Here is a tiny trained network, its code and every weight. The questions are about switching its units off for an input and a class, where a switched-off unit gives its printed mean instead of its output.

import numpy as np


def w(rows, s, z=0):
    codes = np.array(rows[::2]) - 128.0
    scale = np.full(codes.shape[1], s)
    scale[-1] = z or s
    return codes * scale


def f(y):
    return y / 2 * (1 + np.tanh(0.7978845608 * (y + 0.044715 * y**3)))


def log_softmax(a):
    a = a - a.max(-1, keepdims=True)
    return a - np.log(np.exp(a).sum(-1, keepdims=True))


def net(x, mask):
    res = np.array(x, float).reshape(1, 7) / 4 @ E
    y = f(res @ A[0][:, :-1].T + A[0][:, -1])
    res = res + np.where(mask, y, B[0][:, -1]) @ B[0][:, :-1]
    return log_softmax(res[-1] @ U[:, :-1].T + U[:, -1])


A, B = {}, {}
E = w([
[128,128,129,127],'x0',
[247,114,135,88],'x1',
[146,187,215,168],'x2',
[129,128,128,129],'x3',
[127,127,130,127],'x4',
[129,128,127,131],'x5',
[127,30,174,181],'x6',
],0.013)
A[0] = w([
[58,209,223,183,111],'n1',
[184,92,68,116,87],'n2',
[167,90,155,125,19],'n3',
[149,137,149,130,72],'n4',
[7,43,182,175,97],'n5',
[160,158,113,107,86],'n6',
[211,196,95,40,93],'n7',
[125,149,111,114,147],'n8',
[158,106,110,149,78],'n9',
[137,137,96,153,107],'n10',
[99,194,90,170,120],'n11',
[121,170,216,117,197],'n12',
[167,10,206,137,39],'n13',
[120,109,189,145,29],'n14',
[93,184,102,104,191],'n15',
[203,75,65,87,76],'n16',
[184,164,164,146,45],'n17',
[152,98,107,102,102],'n18',
[101,104,127,159,67],'n19',
[67,97,78,123,146],'n20',
[193,133,177,175,28],'n21',
[74,155,161,149,126],'n22',
[37,85,41,99,216],'n23',
[153,155,108,142,169],'n24',
[71,181,101,94,205],'n25',
[50,227,86,96,233],'n26',
[124,145,141,127,138],'n27',
[138,146,129,113,97],'n28',
[157,87,96,91,132],'n29',
[150,122,99,157,120],'n30',
[146,148,172,106,55],'n31',
[165,84,125,131,93],'n32',
[126,147,132,115,131],'n33',
[203,180,250,124,3],'n34',
[94,161,147,163,73],'n35',
[145,134,169,115,53],'n36',
[154,155,133,81,81],'n37',
],0.015,0.0045)
B[0] = w([
[98,157,115,11,250],'n1',
[111,128,176,87,174],'n2',
[110,167,146,144,152],'n3',
[138,137,118,138,136],'n4',
[113,13,39,125,251],'n5',
[145,98,107,121,154],'n6',
[179,12,81,112,225],'n7',
[160,134,139,131,146],'n8',
[117,137,156,137,137],'n9',
[132,132,143,134,128],'n10',
[114,184,152,111,179],'n11',
[154,169,75,95,204],'n12',
[34,219,163,167,221],'n13',
[113,147,88,147,159],'n14',
[151,177,163,126,189],'n15',
[100,126,182,60,197],'n16',
[173,146,96,155,169],'n17',
[111,128,158,111,152],'n18',
[111,104,98,133,151],'n19',
[134,111,109,206,184],'n20',
[115,171,115,186,177],'n21',
[101,132,119,86,184],'n22',
[169,107,141,254,228],'n23',
[157,120,128,126,148],'n24',
[150,181,184,156,198],'n25',
[143,221,209,149,241],'n26',
[136,140,116,118,138],'n27',
[145,125,116,120,135],'n28',
[104,123,173,102,168],'n29',
[124,130,148,134,131],'n30',
[146,139,104,141,147],'n31',
[105,145,174,139,157],'n32',
[146,138,118,116,137],'n33',
[180,161,64,203,222],'n34',
[115,138,129,87,166],'n35',
[135,140,115,141,141],'n36',
[149,97,98,125,157],'n37',
],0.051,0.016)
U = w([
[172,225,138,191,254],'0',
[135,64,111,165,59],'1',
[219,61,208,29,137],'2',
[70,161,224,63,105],'3',
[160,229,158,17,117],'4',
[96,147,53,39,39],'5',
[254,129,72,114,20],'6',
],0.0066,0.0044)

Each question gives the input, the list of numbers given to net, and the class t.
The units are the neurons (one row each of A and B). Each row of codes is followed by its name. A weight is (code - 128) times the scale printed after its matrix; where a second scale follows, it is the last column's (A, B and U).
mask holds one flag per neuron, in row order. A switched-off neuron (its flag False) gives its mean, the last column of its row in B, instead of its output. The means were averaged over made-up inputs and are rounded, as every weight is.
A unit's drop is (log p(t) with every unit on - log p(t) with that unit switched off) / (log p(t) with every unit on - log p(t) with every unit switched off).
The circuit of an input: a set's keep is (log p(t) with only the set's units on - log p(t) with every unit switched off) / (log p(t) with every unit on - log p(t) with every unit switched off). Starting from the 12 units with the biggest drops (on a tie, the unit counted first), units are removed one at a time, each time the one whose removal leaves the highest keep (on an exact tie, the one counted first), for as long as the keep stays at least 0.8.
circuit, biggest first: the units of the circuit, biggest drop first
top k neurons: the k neurons with the biggest drops, biggest first
drop of u: that unit's drop, to one decimal
input [-3,7,7,5,5,0,0], class 6: top neuron	n7
input [-2,1,-8,8,4,1,0], class 2: circuit, biggest first	n13; n16
input [-6,2,0,8,0,-2,4], class 3: top 2 neurons	n23; n34
input [0,-4,1,5,-1,-4,-8], class 4: top 2 neurons	n34; n1
input [-5,-6,-5,-1,-8,-5,1], class 1: top 2 neurons	n5; n13
input [7,7,7,6,6,-1,0], class 6: top 2 neurons	n7; n26
input [8,1,5,1,1,-1,-8], class 6: top 2 neurons	n7; n34
input [-6,8,-2,0,-8,-4,1], class 3: top 2 neurons	n13; n5
input [-2,2,-5,1,-8,-1,0], class 2: drop of n13	0.4
input [2,-6,7,-7,-8,8,2], class 5: drop of n5	0.3
input [3,7,-8,-6,0,1,0], class 2: drop of n21	0.0
input [8,7,-4,1,6,6,-1], class 2: drop of n7	0.2
